Below are the code and all the weights of a small trained network. Each question names an input and a class and asks about switching units off, where a switched-off unit gives its printed mean instead of its output.

import numpy as np


def w(rows, s, z=0):
    codes = np.array(rows[::2]) - 128.0
    scale = np.full(codes.shape[1], s)
    scale[-1] = z or s
    return codes * scale


def f(y):
    return y / 2 * (1 + np.tanh(0.7978845608 * (y + 0.044715 * y**3)))


def log_softmax(a):
    a = a - a.max(-1, keepdims=True)
    return a - np.log(np.exp(a).sum(-1, keepdims=True))


def net(x, mask):
    res = np.array(x, float).reshape(1, 3) / 4 @ E
    y = f(res @ A[0][:, :-1].T + A[0][:, -1])
    res = res + np.where(mask, y, B[0][:, -1]) @ B[0][:, :-1]
    return log_softmax(res[-1] @ U[:, :-1].T + U[:, -1])


A, B = {}, {}
E = w([
[27,43,36,177,92,78,69,199],'x0',
[100,132,31,99,98,209,112,171],'x1',
[206,107,155,255,135,161,129,145],'x2',
],0.0093)
A[0] = w([
[129,103,127,157,134,123,167,134,117],'N1',
[23,123,50,24,125,98,124,138,180],'N2',
[178,126,141,182,128,176,135,131,201],'N3',
[118,110,230,127,156,71,114,110,142],'N4',
[66,94,55,196,122,114,116,162,207],'N5',
[106,119,119,81,113,110,148,122,62],'N6',
[146,120,74,162,119,130,125,150,69],'N7',
[105,101,133,247,122,61,98,159,62],'N8',
[113,101,71,251,116,124,134,144,122],'N9',
[88,101,120,126,119,127,101,98,76],'N10',
[147,152,187,172,127,99,143,115,253],'N11',
[208,153,156,77,120,175,147,120,153],'N12',
[129,115,79,216,122,124,116,126,138],'N13',
[68,117,85,88,124,52,110,138,79],'N14',
[171,126,221,161,134,129,121,119,168],'N15',
[56,117,79,165,105,94,112,141,114],'N16',
[105,110,142,110,121,144,75,135,102],'N17',
[144,112,152,100,117,153,127,122,216],'N18',
[122,103,220,186,131,39,119,122,54],'N19',
],0.014,0.0044)
B[0] = w([
[148,155,112,134,136,151,147,175,143],'N1',
[17,127,150,4,155,154,152,86,251],'N2',
[143,125,117,127,169,158,98,113,198],'N3',
[129,125,141,121,46,140,159,145,198],'N4',
[144,123,96,208,196,97,158,136,245],'N5',
[128,137,112,118,115,154,81,165,148],'N6',
[118,142,145,148,170,92,84,127,158],'N7',
[190,136,130,76,208,194,103,87,223],'N8',
[119,150,147,135,168,211,63,120,224],'N9',
[127,107,129,171,105,162,188,81,146],'N10',
[152,135,111,91,102,123,174,168,205],'N11',
[230,124,143,101,122,120,137,141,201],'N12',
[170,117,166,132,157,122,71,131,194],'N13',
[44,134,84,126,125,118,145,135,196],'N14',
[170,123,114,104,156,99,179,106,209],'N15',
[159,125,79,153,164,91,155,146,208],'N16',
[115,96,125,134,128,115,120,122,141],'N17',
[167,100,148,117,113,124,125,130,152],'N18',
[170,118,147,77,74,64,187,135,206],'N19',
],0.024,0.016)
U = w([
[234,104,142,98,152,160,111,162,250],'0',
[161,113,111,232,165,167,2,167,2],'1',
[70,100,159,82,32,108,114,177,161],'2',
[211,87,124,136,77,58,161,208,53],'3',
[56,65,17,161,167,94,142,132,50],'4',
],0.0093,0.0025)

Each question gives the input, the list of numbers given to net, and the class t.
The units are the neurons (one row each of A and B). Each row of codes is followed by its name. A weight is (code - 128) times the scale printed after its matrix; where a second scale follows, it is the last column's (A, B and U).
mask holds one flag per neuron, in row order. A switched-off neuron (its flag False) gives its mean, the last column of its row in B, instead of its output. The means were averaged over made-up inputs and are rounded, as every weight is.
A unit's drop is (log p(t) with every unit on - log p(t) with that unit switched off) / (log p(t) with every unit on - log p(t) with every unit switched off).
The circuit of an input: a set's keep is (log p(t) with only the set's units on - log p(t) with every unit switched off) / (log p(t) with every unit on - log p(t) with every unit switched off). Starting from the 12 units with the biggest drops (on a tie, the unit counted first), units are removed one at a time, each time the one whose removal leaves the highest keep (on an exact tie, the one counted first), for as long as the keep stays at least 0.8.
units of the circuit, in order: the units of the circuit, biggest drop first
top k neurons: the k neurons with the biggest drops, biggest first
drop when u is switched off: that unit's drop, to one decimal
input [8,-7,-1], class 4: top 4 neurons	[N14; N5; N12; N16]
input [-3,-2,2], class 3: units of the circuit, in order	[N8; N9]
input [-1,-2,1], class 3: units of the circuit, in order	[N8; N9]
input [-2,-7,5], class 3: units of the circuit, in order	[N19]
input [-2,-1,1], class 3: top 3 neurons	[N8; N9; N2]
input [-4,8,-3], class 2: top 3 neurons	[N8; N2; N5]
input [-6,-3,8], class 3: top 2 neurons	[N8; N9]
input [7,1,1], class 4: top 2 neurons	[N2; N14]
input [-7,-4,-6], class 3: units of the circuit, in order	[N8; N9]
input [4,-7,-3], class 3: top 2 neurons	[N19; N9]
input [0,1,3], class 1: drop when N19 is switched off	0.3
input [1,-5,0], class 3: drop when N2 is switched off	0.2
input [5,0,1], class 1: drop when N9 is switched off	0.2
input [0,-1,-8], class 2: top neuron	[N5]
input [-6,5,-8], class 2: drop when N2 is switched off	0.3
